Below are the code and all the weights of a small trained network. Each question names an input and a class and asks about switching units off, where a switched-off unit gives its printed mean instead of its output.

import numpy as np


def w(rows, s, z=0):
    codes = np.array(rows[::2]) - 128.0
    scale = np.full(codes.shape[1], s)
    scale[-1] = z or s
    return codes * scale


def f(y):
    return y / 2 * (1 + np.tanh(0.7978845608 * (y + 0.044715 * y**3)))


def log_softmax(a):
    a = a - a.max(-1, keepdims=True)
    return a - np.log(np.exp(a).sum(-1, keepdims=True))


def net(x, mask):
    res = np.array(x, float).reshape(1, 3) / 4 @ E
    y = f(res @ A[0][:, :-1].T + A[0][:, -1])
    res = res + np.where(mask, y, B[0][:, -1]) @ B[0][:, :-1]
    return log_softmax(res[-1] @ U[:, :-1].T + U[:, -1])


A, B = {}, {}
E = w([
[49,127,100,152,206,105,204,131,40,124],'x0',
[193,125,133,124,92,86,52,124,4,130],'x1',
[2,128,123,128,34,31,99,125,157,129],'x2',
],0.0091)
A[0] = w([
[126,120,128,132,176,164,155,128,177,130,106],'N1',
[167,115,144,127,187,152,159,122,118,126,87],'N2',
[68,130,139,148,182,109,172,123,66,130,59],'N3',
[70,108,141,122,68,86,130,125,125,132,103],'N4',
[74,132,150,130,131,135,156,132,181,131,79],'N5',
[114,127,127,124,147,139,152,123,176,128,225],'N6',
[98,136,119,131,151,144,138,130,170,123,65],'N7',
[48,142,113,125,85,94,89,131,135,129,103],'N8',
[146,128,128,128,107,121,107,125,83,126,211],'N9',
[118,125,117,126,151,130,171,133,176,136,58],'N10',
[85,124,124,127,172,121,167,128,74,126,219],'N11',
[180,126,126,120,87,133,93,129,182,127,190],'N12',
[220,136,120,129,200,175,143,130,113,134,64],'N13',
[59,125,117,126,176,129,157,134,57,126,58],'N14',
[158,125,133,129,95,104,77,130,5,135,25],'N15',
[188,128,141,135,68,136,71,133,214,126,37],'N16',
[74,131,130,138,95,100,113,135,118,125,65],'N17',
[125,130,149,139,139,130,122,138,133,128,246],'N18',
],0.021,0.013)
B[0] = w([
[132,124,147,127,136,86,125,132,181,60,189],'N1',
[138,132,171,122,142,152,160,129,66,78,193],'N2',
[129,125,135,39,137,133,189,126,152,186,213],'N3',
[134,130,149,157,161,165,148,123,68,82,211],'N4',
[136,128,155,113,140,81,125,132,185,53,189],'N5',
[108,136,75,183,98,93,47,113,147,124,217],'N6',
[134,116,126,90,138,63,145,136,138,72,161],'N7',
[143,123,156,171,126,165,166,135,59,79,222],'N8',
[99,135,77,184,100,121,59,112,177,107,211],'N9',
[137,138,154,94,152,54,133,143,151,96,167],'N10',
[130,126,77,133,92,183,91,124,145,216,252],'N11',
[127,126,93,115,108,178,115,124,150,200,220],'N12',
[124,128,171,154,143,157,205,133,40,66,237],'N13',
[148,134,152,43,134,144,171,132,169,182,209],'N14',
[135,125,141,107,147,18,108,137,213,51,227],'N15',
[139,131,146,3,148,132,205,134,160,203,205],'N16',
[127,136,172,121,151,131,187,134,72,90,177],'N17',
[127,112,81,197,109,169,69,116,135,161,203],'N18',
],0.031,0.019)
U = w([
[180,140,104,16,83,219,215,112,160,247,134],'0',
[164,141,188,204,133,221,223,118,2,57,112],'1',
[153,135,115,148,102,20,118,124,222,44,152],'2',
[118,126,31,247,12,228,57,67,106,198,255],'3',
[127,110,119,117,114,48,130,140,47,227,86],'4',
[148,180,165,168,111,58,116,147,91,218,89],'5',
[74,79,173,124,140,46,133,127,54,218,86],'6',
[39,194,214,115,89,50,93,133,55,179,90],'7',
],0.007,0.0087)

Each question gives the input, the list of numbers given to net, and the class t.
The units are the neurons (one row each of A and B). Each row of codes is followed by its name. A weight is (code - 128) times the scale printed after its matrix; where a second scale follows, it is the last column's (A, B and U).
mask holds one flag per neuron, in row order. A switched-off neuron (its flag False) gives its mean, the last column of its row in B, instead of its output. The means were averaged over made-up inputs and are rounded, as every weight is.
A unit's drop is (log p(t) with every unit on - log p(t) with that unit switched off) / (log p(t) with every unit on - log p(t) with every unit switched off).
The circuit of an input: a set's keep is (log p(t) with only the set's units on - log p(t) with every unit switched off) / (log p(t) with every unit on - log p(t) with every unit switched off). Starting from the 12 units with the biggest drops (on a tie, the unit counted first), units are removed one at a time, each time the one whose removal leaves the highest keep (on an exact tie, the one counted first), for as long as the keep stays at least 0.8.
circuit, biggest first: the units of the circuit, biggest drop first
k most important neurons: the k neurons with the biggest drops, biggest first
drop of u: that unit's drop, to one decimal
input [-4,8,-8], class 1: circuit, biggest first : (N13)
input [2,-7,-8], class 1: 2 most important neurons : (N13; N2)
input [1,-5,4], class 2: 3 most important neurons : (N13; N5; N6)
input [-3,6,6], class 1: 4 most important neurons : (N8; N4; N17; N6)
input [-7,-5,8], class 1: 3 most important neurons : (N8; N4; N11)
input [-1,-5,-5], class 1: 3 most important neurons : (N13; N15; N2)
input [-3,0,2], class 3: 2 most important neurons : (N3; N14)
input [-7,-8,3], class 2: 4 most important neurons : (N5; N6; N11; N3)
input [4,-5,2], class 2: 2 most important neurons : (N16; N5)
input [6,-5,-7], class 1: 3 most important neurons : (N13; N2; N16)
input [-1,-4,-2], class 2: 2 most important neurons : (N11; N1)
input [0,0,-2], class 3: drop of N13 : 0.0
input [4,-5,-6], class 1: drop of N13 : 3.2
input [5,7,-5], class 2: circuit, biggest first : (N15)
input [-3,-5,2], class 2: drop of N11 : 0.2
input [2,5,1], class 2: drop of N15 : 5.9
